Here is a tiny trained network, its code and every weight. The questions are about switching its units off for an input and a target symbol, where a switched-off unit gives its printed mean instead of its output.

import numpy as np


def w(rows, s, z=0):
    codes = np.array(rows[::2]) - 128.0
    scale = np.full(codes.shape[1], s)
    scale[-1] = z or s
    return codes * scale


def norm(h):
    return h / np.sqrt((h * h).mean(-1, keepdims=True) + 1e-5)


def f(y):
    return y / 2 * (1 + np.tanh(0.7978845608 * (y + 0.044715 * y**3)))


def softmax(a):
    e = np.exp(a - a.max(-1, keepdims=True))
    return e / e.sum(-1, keepdims=True)


def log_softmax(a):
    a = a - a.max(-1, keepdims=True)
    return a - np.log(np.exp(a).sum(-1, keepdims=True))


def net(x, mask):
    ids = ['Θαγδηλτψ'.index(c) for c in x.split()]
    T = len(ids)
    res = E[ids] + P[:T]
    u = 0
    for l in range(2):
        q, k, v = (norm(res) @ M[l].T for M in (Q, K, V))
        z = softmax(np.where(np.tri(T) > 0, q @ k.T / 4**0.5, -1e9)) @ v
        res = res + np.where(mask[u], z, O[l][:, -1]) @ O[l][:, :-1]
        u += 1
        y = f(norm(res) @ A[l][:, :-1].T + A[l][:, -1])
        res = res + np.where(mask[u : u + 8], y, B[l][:, -1]) @ B[l][:, :-1]
        u += 8
    return log_softmax(norm(res)[-1] @ U[:, :-1].T + U[:, -1])


Q, K, V, O, A, B = {}, {}, {}, {}, {}, {}
E = w([
[196,127,91,49,162,178,179],'Θ',
[86,157,137,134,199,100,39],'α',
[97,203,93,212,124,188,166],'γ',
[172,102,174,254,110,135,119],'δ',
[33,165,128,129,165,219,133],'η',
[111,121,70,215,95,35,118],'λ',
[84,2,82,132,159,110,166],'τ',
[197,186,83,114,179,83,89],'ψ',
],0.0052)
P = w([
[134,93,3,142,104,237,45],'0',
[141,100,31,147,130,193,67],'1',
[136,111,56,163,156,161,103],'2',
[139,117,78,165,173,142,121],'3',
[137,131,104,164,178,132,142],'4',
[134,144,126,164,183,116,149],'5',
[120,159,141,153,181,101,166],'6',
[108,172,155,139,180,88,185],'7',
[109,174,183,129,172,72,205],'8',
[105,193,192,134,193,60,228],'9',
],0.0045)
Q[0] = w([
[157,88,185,24,2,172,74],'L0H1',
[101,155,84,84,98,175,90],'L0H1',
[185,156,178,120,81,155,42],'L0H1',
[134,142,126,199,143,176,208],'L0H1',
],0.008)
K[0] = w([
[146,114,23,158,81,198,3],'L0H1',
[170,78,120,161,165,136,88],'L0H1',
[114,72,26,100,99,168,92],'L0H1',
[93,144,161,94,167,44,126],'L0H1',
],0.007)
V[0] = w([
[28,171,87,102,134,182,227],'L0H1',
[157,50,32,47,179,143,225],'L0H1',
[87,140,224,95,170,221,88],'L0H1',
[176,252,87,47,113,88,95],'L0H1',
],0.0036)
O[0] = w([
[177,49,179,68,45,64,54,201],'L0H1',
[76,190,203,144,8,72,41,251],'L0H1',
[166,106,3,138,65,54,236,58],'L0H1',
[45,20,154,227,188,146,158,44],'L0H1',
],0.0033,0.0023)
A[0] = w([
[40,63,74,4,104,102,149,221],'L0N1',
[134,115,137,120,135,127,175,2],'L0N2',
[77,135,158,147,142,198,63,80],'L0N3',
[105,162,165,90,108,109,192,90],'L0N4',
[112,127,139,133,117,142,111,34],'L0N5',
[98,41,99,124,122,133,141,113],'L0N6',
[99,65,211,86,110,125,89,60],'L0N7',
[151,134,85,82,137,155,141,185],'L0N8',
],0.004,0.003)
B[0] = w([
[225,151,253,200,181,190,86,253],'L0N1',
[71,87,15,109,151,145,216,63],'L0N2',
[52,168,208,171,159,104,117,149],'L0N3',
[140,137,95,170,107,133,61,116],'L0N4',
[29,109,58,145,145,78,169,79],'L0N5',
[140,83,235,124,172,129,104,132],'L0N6',
[87,165,49,182,150,154,182,100],'L0N7',
[220,156,211,109,190,169,107,168],'L0N8',
],0.0028,0.0021)
Q[1] = w([
[187,93,86,119,145,63,134],'L1H1',
[96,102,75,180,10,170,178],'L1H1',
[209,242,225,238,208,92,115],'L1H1',
[147,39,253,222,143,117,121],'L1H1',
],0.0049)
K[1] = w([
[68,152,158,135,128,186,143],'L1H1',
[161,102,80,95,179,167,24],'L1H1',
[96,137,212,84,166,36,255],'L1H1',
[116,195,128,61,106,95,124],'L1H1',
],0.0073)
V[1] = w([
[120,224,113,50,150,155,86],'L1H1',
[114,137,150,137,142,253,134],'L1H1',
[106,173,94,185,41,154,141],'L1H1',
[75,122,162,189,130,134,101],'L1H1',
],0.0053)
O[1] = w([
[85,17,48,163,123,82,236,223],'L1H1',
[99,159,159,80,95,24,189,234],'L1H1',
[114,190,253,137,202,130,222,97],'L1H1',
[148,125,134,44,96,189,165,250],'L1H1',
],0.0051,0.0023)
A[1] = w([
[165,152,135,121,227,254,104,48],'L1N1',
[79,117,91,54,164,176,85,77],'L1N2',
[124,54,98,177,194,190,210,97],'L1N3',
[37,127,218,151,111,197,107,78],'L1N4',
[195,91,99,65,92,141,194,2],'L1N5',
[207,121,158,57,151,158,144,43],'L1N6',
[137,131,129,84,120,67,140,137],'L1N7',
[146,31,186,96,134,126,110,68],'L1N8',
],0.0058,0.004)
B[1] = w([
[152,79,94,253,55,150,186,180],'L1N1',
[171,129,227,103,181,142,133,121],'L1N2',
[180,130,155,68,208,122,70,254],'L1N3',
[161,96,150,158,131,45,90,208],'L1N4',
[98,22,135,193,120,85,96,87],'L1N5',
[83,190,105,127,100,110,147,145],'L1N6',
[135,96,158,133,95,112,113,223],'L1N7',
[118,232,84,128,129,122,134,220],'L1N8',
],0.0048,0.0012)
U = w([
[32,92,86,234,96,93,89,57],'Θ',
[212,102,12,61,199,144,135,105],'α',
[79,131,235,57,162,99,219,110],'γ',
[118,244,95,127,156,193,239,108],'δ',
[158,33,89,51,40,81,218,128],'η',
[222,94,179,222,114,186,145,48],'λ',
[162,187,164,62,46,139,2,249],'τ',
[65,73,109,115,253,158,65,135],'ψ',
],0.0052,0.0015)

Each question gives the input, a string of symbols that net reads in full, and the target symbol t.
The units are the heads (4 rows each of Q, K, V and O) and the neurons (one row each of A and B). Each row of codes is followed by its name. A weight is (code - 128) times the scale printed after its matrix; where a second scale follows, it is the last column's (O, A, B and U).
mask holds one flag per unit, layer by layer, with each layer's heads first. A switched-off unit (its flag False) gives its mean, the last column of its rows in O or B, instead of its output. The means were averaged over made-up inputs and are rounded, as every weight is.
A unit's drop is (log p(t) with every unit on - log p(t) with that unit switched off) / (log p(t) with every unit on - log p(t) with every unit switched off).
The circuit of an input: a set's keep is (log p(t) with only the set's units on - log p(t) with every unit switched off) / (log p(t) with every unit on - log p(t) with every unit switched off). Starting from the 12 units with the biggest drops (on a tie, the unit counted first), units are removed one at a time, each time the one whose removal leaves the highest keep (on an exact tie, the one counted first), for as long as the keep stays at least 0.8.
circuit, biggest first: the units of the circuit, biggest drop first
top k neurons: the k neurons with the biggest drops, biggest first
top k neurons in layer l: the k neurons of layer l with the biggest drops, biggest first
input γ ψ τ τ δ ψ, target δ: circuit, biggest first -> (L0H1; L1N3; L1N4)
input Θ λ η ψ λ τ Θ Θ, target η: circuit, biggest first -> (L1H1; L0H1)
input τ Θ α, target Θ: circuit, biggest first -> (L1H1; L1N3)
input τ δ τ Θ γ τ ψ τ α ψ, target α: circuit, biggest first -> (L1H1; L0H1; L0N1)
input τ α τ ψ τ τ α τ η, target τ: top neuron -> (L0N4)
input δ γ λ γ α, target γ: circuit, biggest first -> (L1H1; L0N1)
input Θ λ τ, target λ: circuit, biggest first -> (L0N1; L1H1)
input ψ ψ η λ τ ψ λ λ α, target λ: circuit, biggest first -> (L1H1; L1N1)
input Θ ψ η τ η λ, target η: top 2 neurons in layer 0 -> (L0N3; L0N1)
input δ α γ ψ τ α τ, target α: circuit, biggest first -> (L1H1; L0N1; L1N8)
input τ ψ γ τ λ, target τ: top 2 neurons -> (L1N1; L0N6)
input τ Θ ψ, target Θ: circuit, biggest first -> (L1H1; L0H1)
input δ δ α λ τ Θ ψ τ ψ α, target ψ: circuit, biggest first -> (L1H1; L0N1; L0H1)
input η Θ Θ Θ τ, target Θ: circuit, biggest first -> (L0H1; L1H1; L0N7)
input δ η Θ Θ τ, target Θ: top 3 neurons -> (L0N1; L0N7; L1N3)
input λ η ψ Θ ψ η, target ψ: circuit, biggest first -> (L1H1; L1N3)
input ψ Θ ψ τ τ ψ δ τ, target δ: top 2 neurons -> (L0N1; L1N8)
input ψ λ δ ψ ψ δ, target ψ: top 2 neurons -> (L1N3; L0N1)
input Θ τ τ η δ Θ ψ α δ, target α: top 2 neurons -> (L1N3; L0N1)
input δ Θ λ α τ λ α τ τ δ, target τ: top 2 neurons -> (L0N1; L1N1)
input λ ψ η, target γ: top neuron -> (L0N3)
input ψ η τ τ δ, target τ: top 3 neurons -> (L0N1; L0N6; L1N1)
input τ ψ Θ λ α λ, target ψ: top 2 neurons in layer 0 -> (L0N1; L0N8)
